Here is a tiny trained network, its code and every weight. The questions are about switching its units off for an input and a class, where a switched-off unit gives its printed mean instead of its output.

import numpy as np


def w(rows, s, z=0):
    codes = np.array(rows[::2]) - 128.0
    scale = np.full(codes.shape[1], s)
    scale[-1] = z or s
    return codes * scale


def f(y):
    return np.maximum(y, 0)


def log_softmax(a):
    a = a - a.max(-1, keepdims=True)
    return a - np.log(np.exp(a).sum(-1, keepdims=True))


def net(x, mask):
    res = np.array(x, float).reshape(1, 4) / 4 @ E
    y = f(res @ A[0][:, :-1].T + A[0][:, -1])
    res = res + np.where(mask, y, B[0][:, -1]) @ B[0][:, :-1]
    return log_softmax(res[-1] @ U[:, :-1].T + U[:, -1])


A, B = {}, {}
E = w([
[95,206,206,140,132,232,52,111,116],'x0',
[106,43,192,75,189,231,139,175,113],'x1',
[78,236,163,30,115,73,117,102,254],'x2',
[190,54,65,182,46,203,95,106,70],'x3',
],0.0094)
A[0] = w([
[123,216,144,68,81,126,104,93,185,253],'n1',
[149,124,72,243,66,83,136,120,85,135],'n2',
[118,155,190,183,150,247,57,125,65,167],'n3',
[115,111,174,89,245,147,143,146,115,68],'n4',
[113,109,161,101,233,133,147,150,115,62],'n5',
[134,148,135,200,111,158,113,108,83,59],'n6',
[157,76,89,176,121,141,174,104,71,254],'n7',
],0.015,0.0022)
B[0] = w([
[125,195,135,117,127,106,125,130,156,250],'n1',
[127,47,142,117,156,188,141,132,81,244],'n2',
[117,122,121,249,94,53,86,190,129,254],'n3',
[138,178,111,52,141,149,148,88,154,212],'n4',
[135,179,137,58,117,158,138,96,140,199],'n5',
[126,63,146,137,147,132,137,156,131,190],'n6',
[115,130,134,188,114,104,100,144,123,239],'n7',
],0.018)
U = w([
[170,5,109,181,117,103,144,168,92,77],'0',
[174,107,125,67,154,139,196,70,155,60],'1',
[140,178,138,129,101,63,125,146,220,252],'2',
],0.012,0.0033)

Each question gives the input, the list of numbers given to net, and the class t.
The units are the neurons (one row each of A and B). Each row of codes is followed by its name. A weight is (code - 128) times the scale printed after its matrix; where a second scale follows, it is the last column's (A, B and U).
mask holds one flag per neuron, in row order. A switched-off neuron (its flag False) gives its mean, the last column of its row in B, instead of its output. The means were averaged over made-up inputs and are rounded, as every weight is.
A unit's drop is (log p(t) with every unit on - log p(t) with that unit switched off) / (log p(t) with every unit on - log p(t) with every unit switched off).
most important unit: the unit with the biggest drop
top k neurons: the k neurons with the biggest drops, biggest first
drop when u is switched off: that unit's drop, to one decimal
input [-5,-6,-2,-7], class 0: top 2 neurons : [n4, n5]
input [-2,-8,6,8], class 1: top 4 neurons : [n3, n2, n1, n7]
input [-4,4,5,-8], class 1: top 3 neurons : [n3, n4, n7]
input [-3,1,0,-5], class 1: top neuron : [n3]
input [-2,2,3,-3], class 1: top 4 neurons : [n3, n7, n4, n5]
input [3,-8,2,4], class 0: top 2 neurons : [n2, n4]
input [4,2,2,4], class 0: top 4 neurons : [n4, n5, n1, n3]
input [2,8,-5,1], class 2: top 3 neurons : [n2, n4, n5]
input [1,2,-7,-7], class 2: top 2 neurons : [n2, n3]
input [-7,-4,1,-3], class 0: top 4 neurons : [n4, n5, n1, n2]
input [1,7,5,-5], class 1: top 2 neurons : [n3, n4]
input [-2,3,-6,-4], class 2: top 2 neurons : [n2, n7]
input [4,-4,-3,-4], class 0: top 3 neurons : [n4, n5, n1]
input [-4,5,5,4], class 1: top 3 neurons : [n3, n7, n1]
input [-5,3,4,-8], class 1: most important unit : n3
input [5,8,-7,-2], class 2: drop when n2 is switched off : 0.2
input [-3,6,-5,-2], class 2: drop when n2 is switched off : 0.7
input [8,-8,-8,-7], class 0: drop when n4 is switched off : 0.0
input [-7,6,2,-3], class 1: drop when n3 is switched off : 0.1
